Below is a small trained network, with its code and all its weights. Each question gives an input and a class and asks what happens when units are switched off, that is, made to give their printed mean instead of their output.

import numpy as np


def w(rows, s, z=0):
    codes = np.array(rows[::2]) - 128.0
    scale = np.full(codes.shape[1], s)
    scale[-1] = z or s
    return codes * scale


def f(y):
    return y / 2 * (1 + np.tanh(0.7978845608 * (y + 0.044715 * y**3)))


def log_softmax(a):
    a = a - a.max(-1, keepdims=True)
    return a - np.log(np.exp(a).sum(-1, keepdims=True))


def net(x, mask):
    res = np.array(x, float).reshape(1, 5) / 4 @ E
    y = f(res @ A[0][:, :-1].T + A[0][:, -1])
    res = res + np.where(mask, y, B[0][:, -1]) @ B[0][:, :-1]
    return log_softmax(res[-1] @ U[:, :-1].T + U[:, -1])


A, B = {}, {}
E = w([
[95,143,133,125,147,127],'x0',
[177,155,234,190,85,121],'x1',
[104,56,182,172,190,123],'x2',
[2,193,168,62,104,125],'x3',
[179,136,165,104,192,4],'x4',
],0.0078)
A[0] = w([
[208,164,149,181,75,145,121],'neuron 0',
[189,139,79,215,185,168,19],'neuron 1',
[111,140,104,204,128,183,1],'neuron 2',
[149,115,174,84,163,85,126],'neuron 3',
[220,156,97,207,191,155,125],'neuron 4',
[113,152,118,146,185,181,140],'neuron 5',
[156,128,248,180,12,85,89],'neuron 6',
[185,193,153,77,159,38,38],'neuron 7',
[86,128,58,148,116,178,39],'neuron 8',
[210,33,101,150,57,124,7],'neuron 9',
[65,46,164,207,187,114,121],'neuron 10',
[111,112,190,102,63,149,222],'neuron 11',
[207,92,115,152,123,142,103],'neuron 12',
[156,76,224,162,80,129,95],'neuron 13',
[83,205,163,103,58,111,114],'neuron 14',
[97,162,104,189,131,254,88],'neuron 15',
[200,165,228,141,120,161,15],'neuron 16',
[109,148,97,207,80,216,38],'neuron 17',
[142,221,188,243,124,141,44],'neuron 18',
[104,68,160,103,78,223,15],'neuron 19',
[63,34,182,185,180,141,144],'neuron 20',
],0.0084,0.0032)
B[0] = w([
[120,124,57,113,99,177,206],'neuron 0',
[80,58,125,173,87,103,188],'neuron 1',
[114,142,196,13,126,91,146],'neuron 2',
[172,147,153,115,100,121,186],'neuron 3',
[40,126,171,73,89,70,232],'neuron 4',
[138,127,94,111,121,163,148],'neuron 5',
[103,175,84,50,200,204,253],'neuron 6',
[212,73,171,79,115,65,219],'neuron 7',
[180,150,151,111,151,196,192],'neuron 8',
[86,181,123,131,115,60,200],'neuron 9',
[200,161,111,170,32,177,211],'neuron 10',
[99,132,138,79,106,54,202],'neuron 11',
[53,93,120,100,70,48,200],'neuron 12',
[136,178,87,132,159,123,204],'neuron 13',
[112,131,107,141,69,81,222],'neuron 14',
[117,134,253,135,141,114,238],'neuron 15',
[116,99,89,152,216,103,185],'neuron 16',
[203,87,160,37,93,138,214],'neuron 17',
[68,93,78,124,200,202,193],'neuron 18',
[164,102,190,78,162,126,181],'neuron 19',
[162,229,98,152,58,114,221],'neuron 20',
],0.007,0.0051)
U = w([
[119,110,147,102,102,111,252],'0',
[39,84,173,115,69,65,152],'1',
[195,179,138,137,62,138,170],'2',
[191,60,255,62,129,112,18],'3',
[91,82,60,93,235,187,77],'4',
],0.0077,0.0034)

Each question gives the input, the list of numbers given to net, and the class t.
The units are the neurons (one row each of A and B). Each row of codes is followed by its name. A weight is (code - 128) times the scale printed after its matrix; where a second scale follows, it is the last column's (A, B and U).
mask holds one flag per neuron, in row order. A switched-off neuron (its flag False) gives its mean, the last column of its row in B, instead of its output. The means were averaged over made-up inputs and are rounded, as every weight is.
A unit's drop is (log p(t) with every unit on - log p(t) with that unit switched off) / (log p(t) with every unit on - log p(t) with every unit switched off).
The circuit of an input: a set's keep is (log p(t) with only the set's units on - log p(t) with every unit switched off) / (log p(t) with every unit on - log p(t) with every unit switched off). Starting from the 12 units with the biggest drops (on a tie, the unit counted first), units are removed one at a time, each time the one whose removal leaves the highest keep (on an exact tie, the one counted first), for as long as the keep stays at least 0.8.
circuit, biggest first: the units of the circuit, biggest drop first
unit that matters most: the unit with the biggest drop
k most important neurons: the k neurons with the biggest drops, biggest first
drop when u is switched off: that unit's drop, to one decimal
input [-1,0,7,1,-5], class 2: circuit, biggest first	(neuron 20; neuron 10)
input [4,8,7,2,-1], class 4: 2 most important neurons	(neuron 18; neuron 6)
input [0,3,-3,-8,8], class 1: circuit, biggest first	(neuron 4; neuron 12)
input [1,6,8,-6,-1], class 2: circuit, biggest first	(neuron 20)
input [3,8,7,-7,-4], class 4: 2 most important neurons	(neuron 18; neuron 6)
input [5,3,7,5,-8], class 3: circuit, biggest first	(neuron 19; neuron 17)
input [-5,-1,-1,-2,-7], class 3: circuit, biggest first	(neuron 17; neuron 15; neuron 19)
input [1,4,4,-8,7], class 1: 4 most important neurons	(neuron 4; neuron 12; neuron 1; neuron 9)
input [-2,8,-5,4,6], class 4: 3 most important neurons	(neuron 6; neuron 18; neuron 16)
input [-2,7,0,-6,-2], class 4: circuit, biggest first	(neuron 6; neuron 18)
input [3,6,-4,-6,-7], class 3: 4 most important neurons	(neuron 17; neuron 15; neuron 2; neuron 19)
input [5,-5,7,-6,-3], class 2: circuit, biggest first	(neuron 10; neuron 20)
input [3,7,-3,0,2], class 4: 2 most important neurons	(neuron 6; neuron 18)
input [4,1,4,-1,-7], class 3: unit that matters most	neuron 15
input [-3,0,-4,-7,5], class 1: circuit, biggest first	(neuron 4; neuron 12; neuron 9)
input [5,8,6,-3,-4], class 4: circuit, biggest first	(neuron 18; neuron 6)
input [-6,7,4,0,3], class 4: 3 most important neurons	(neuron 6; neuron 18; neuron 16)
input [-2,-1,4,-5,-1], class 1: circuit, biggest first	(neuron 4; neuron 12; neuron 1)
input [-7,8,7,-6,1], class 4: 2 most important neurons	(neuron 6; neuron 18)
input [2,1,6,4,-4], class 2: unit that matters most	neuron 20
input [-7,-5,7,-2,-8], class 3: drop when neuron 20 is switched off	-0.1
input [2,-2,3,-2,-1], class 2: drop when neuron 10 is switched off	0.2
input [3,8,2,6,-6], class 4: drop when neuron 4 is switched off	0.1
